Here is a tiny trained network, its code and every weight. The questions are about switching its units off for an input and a target symbol, where a switched-off unit gives its printed mean instead of its output.

import numpy as np


def w(rows, s, z=0):
    codes = np.array(rows[::2]) - 128.0
    scale = np.full(codes.shape[1], s)
    scale[-1] = z or s
    return codes * scale


def norm(h):
    return h / np.sqrt((h * h).mean(-1, keepdims=True) + 1e-5)


def f(y):
    return np.maximum(y, 0)


def softmax(a):
    e = np.exp(a - a.max(-1, keepdims=True))
    return e / e.sum(-1, keepdims=True)


def log_softmax(a):
    a = a - a.max(-1, keepdims=True)
    return a - np.log(np.exp(a).sum(-1, keepdims=True))


def net(x, mask):
    ids = ['ΓΔΞΣΦΩελπ'.index(c) for c in x.split()]
    T = len(ids)
    res = E[ids] + P[:T]
    r = norm(res)
    for j in range(2):
        rows = slice(3 * j, 3 * j + 3)
        q, k, v = (r @ M[0][rows].T for M in (Q, K, V))
        z = softmax(np.where(np.tri(T) > 0, q @ k.T / 3**0.5, -1e9)) @ v
        o = O[0][rows]
        res = res + np.where(mask[j], z, o[:, -1]) @ o[:, :-1]
    y = f(norm(res) @ A[0][:, :-1].T + A[0][:, -1])
    res = res + np.where(mask[2:6], y, B[0][:, -1]) @ B[0][:, :-1]
    return log_softmax(norm(res)[-1] @ U[:, :-1].T + U[:, -1])


Q, K, V, O, A, B = {}, {}, {}, {}, {}, {}
E = w([
[56,174,140,4,32,126,83],'Γ',
[98,144,178,117,118,111,73],'Δ',
[103,154,157,153,129,112,94],'Ξ',
[120,175,166,110,105,140,99],'Σ',
[88,173,154,54,194,71,189],'Φ',
[80,173,134,148,117,149,109],'Ω',
[89,163,144,117,139,142,90],'ε',
[213,131,156,145,76,213,164],'λ',
[109,88,95,101,190,209,110],'π',
],0.02)
P = w([
[35,253,212,149,152,175,99],'0',
[155,165,148,84,168,111,101],'1',
[180,90,61,111,126,102,130],'2',
[55,95,144,201,99,117,151],'3',
[144,149,149,80,161,120,125],'4',
[161,93,87,118,132,124,143],'5',
[85,67,156,162,101,121,154],'6',
[129,135,159,55,159,124,146],'7',
[164,92,83,127,132,125,137],'8',
],0.025)
Q[0] = w([
[121,239,172,86,190,140,61],'h0',
[155,112,149,100,113,213,51],'h0',
[70,125,236,42,219,146,227],'h0',
[119,53,112,172,5,137,143],'h1',
[97,117,174,91,125,175,54],'h1',
[143,189,180,148,84,63,118],'h1',
],0.016)
K[0] = w([
[154,20,113,130,143,215,234],'h0',
[108,121,157,59,99,233,79],'h0',
[111,105,193,76,177,148,249],'h0',
[207,148,156,224,135,189,58],'h1',
[60,109,187,28,120,170,133],'h1',
[134,147,200,103,76,40,164],'h1',
],0.013)
V[0] = w([
[141,193,59,149,176,69,142],'h0',
[42,80,106,65,197,133,98],'h0',
[134,230,164,194,71,18,96],'h0',
[151,98,114,117,23,158,2],'h1',
[98,232,105,138,144,179,112],'h1',
[61,102,113,132,47,162,207],'h1',
],0.0084)
O[0] = w([
[111,146,219,44,158,94,111,159],'h0',
[150,102,162,150,114,123,20,253],'h0',
[106,84,159,10,82,151,162,121],'h0',
[97,148,136,230,101,217,136,67],'h1',
[130,110,67,193,81,92,115,242],'h1',
[90,189,166,59,98,84,82,66],'h1',
],0.012,0.0049)
A[0] = w([
[79,17,197,177,93,68,156,143],'n0',
[5,213,202,155,95,158,116,69],'n1',
[20,167,227,173,39,100,144,50],'n2',
[178,182,100,189,147,85,253,2],'n3',
],0.014,0.0062)
B[0] = w([
[81,131,131,163,135,95,195,212],'n0',
[42,172,140,106,94,139,91,242],'n1',
[3,159,152,187,140,200,117,248],'n2',
[144,167,30,96,150,137,223,152],'n3',
],0.023,0.011)
U = w([
[61,194,152,98,101,186,85,141],'Γ',
[129,95,225,163,162,153,199,123],'Δ',
[130,79,119,175,73,22,160,101],'Ξ',
[245,149,227,125,12,168,151,200],'Σ',
[174,157,181,40,131,48,97,171],'Φ',
[146,101,60,99,2,78,72,80],'Ω',
[102,27,64,57,166,207,89,1],'ε',
[180,236,53,97,117,144,186,107],'λ',
[212,166,144,208,167,125,69,160],'π',
],0.008,0.0047)

Each question gives the input, a string of symbols that net reads in full, and the target symbol t.
The units are the heads (3 rows each of Q, K, V and O) and the neurons (one row each of A and B). Each row of codes is followed by its name. A weight is (code - 128) times the scale printed after its matrix; where a second scale follows, it is the last column's (O, A, B and U).
mask holds one flag per unit, heads first, then neurons. A switched-off unit (its flag False) gives its mean, the last column of its rows in O or B, instead of its output. The means were averaged over made-up inputs and are rounded, as every weight is.
A unit's drop is (log p(t) with every unit on - log p(t) with that unit switched off) / (log p(t) with every unit on - log p(t) with every unit switched off).
The circuit of an input: a set's keep is (log p(t) with only the set's units on - log p(t) with every unit switched off) / (log p(t) with every unit on - log p(t) with every unit switched off). Starting from all 6 units, units are removed one at a time, each time the one whose removal leaves the highest keep (on an exact tie, the one counted first), for as long as the keep stays at least 0.8.
circuit, biggest first: the units of the circuit, biggest drop first
most important unit: the unit with the biggest drop
k most important neurons: the k neurons with the biggest drops, biggest first
drop of u: that unit's drop, to one decimal
input λ π ε λ Ξ, target λ: most important unit -> h0
input Σ Δ Γ Σ π, target π: 2 most important neurons -> (n2 n1)
input π Ω λ π ε Ω Δ Σ, target π: circuit, biggest first -> (h0 n1 n2)
input Σ Σ Ω Δ Δ, target Δ: 3 most important neurons -> (n1 n2 n3)
input Δ Ξ Σ Σ Ω, target Ω: circuit, biggest first -> (n2 h1 n0 h0)
input Σ Φ Γ π Γ Σ ε Σ Σ, target λ: circuit, biggest first -> (h0 n3)
input Φ Φ Ξ Φ Ξ, target Φ: circuit, biggest first -> (n2 h1)
input Δ π Δ π, target Ξ: circuit, biggest first -> (n2 n0)
input Γ Φ Σ ε Φ Σ Ξ Ξ, target Φ: circuit, biggest first -> (h1 n2)
input Γ λ π Ξ π π, target ε: circuit, biggest first -> (n2 n0)
input Φ Φ Σ Φ Φ Γ, target Ω: circuit, biggest first -> (n2 n1)
input Ω Φ Φ λ Φ Σ Φ, target Ξ: circuit, biggest first -> (h1 n2 n0 n1)
input Σ Ξ Ω Ω Σ, target Σ: drop of n3 -> 0.2
input Ξ Γ π Φ π λ ε ε, target λ: drop of n3 -> 0.1
input Γ Ω Ξ Φ Γ Δ π Ξ, target π: drop of h0 -> 1.0
input ε Σ ε Δ ε, target ε: most important neuron -> (n1)
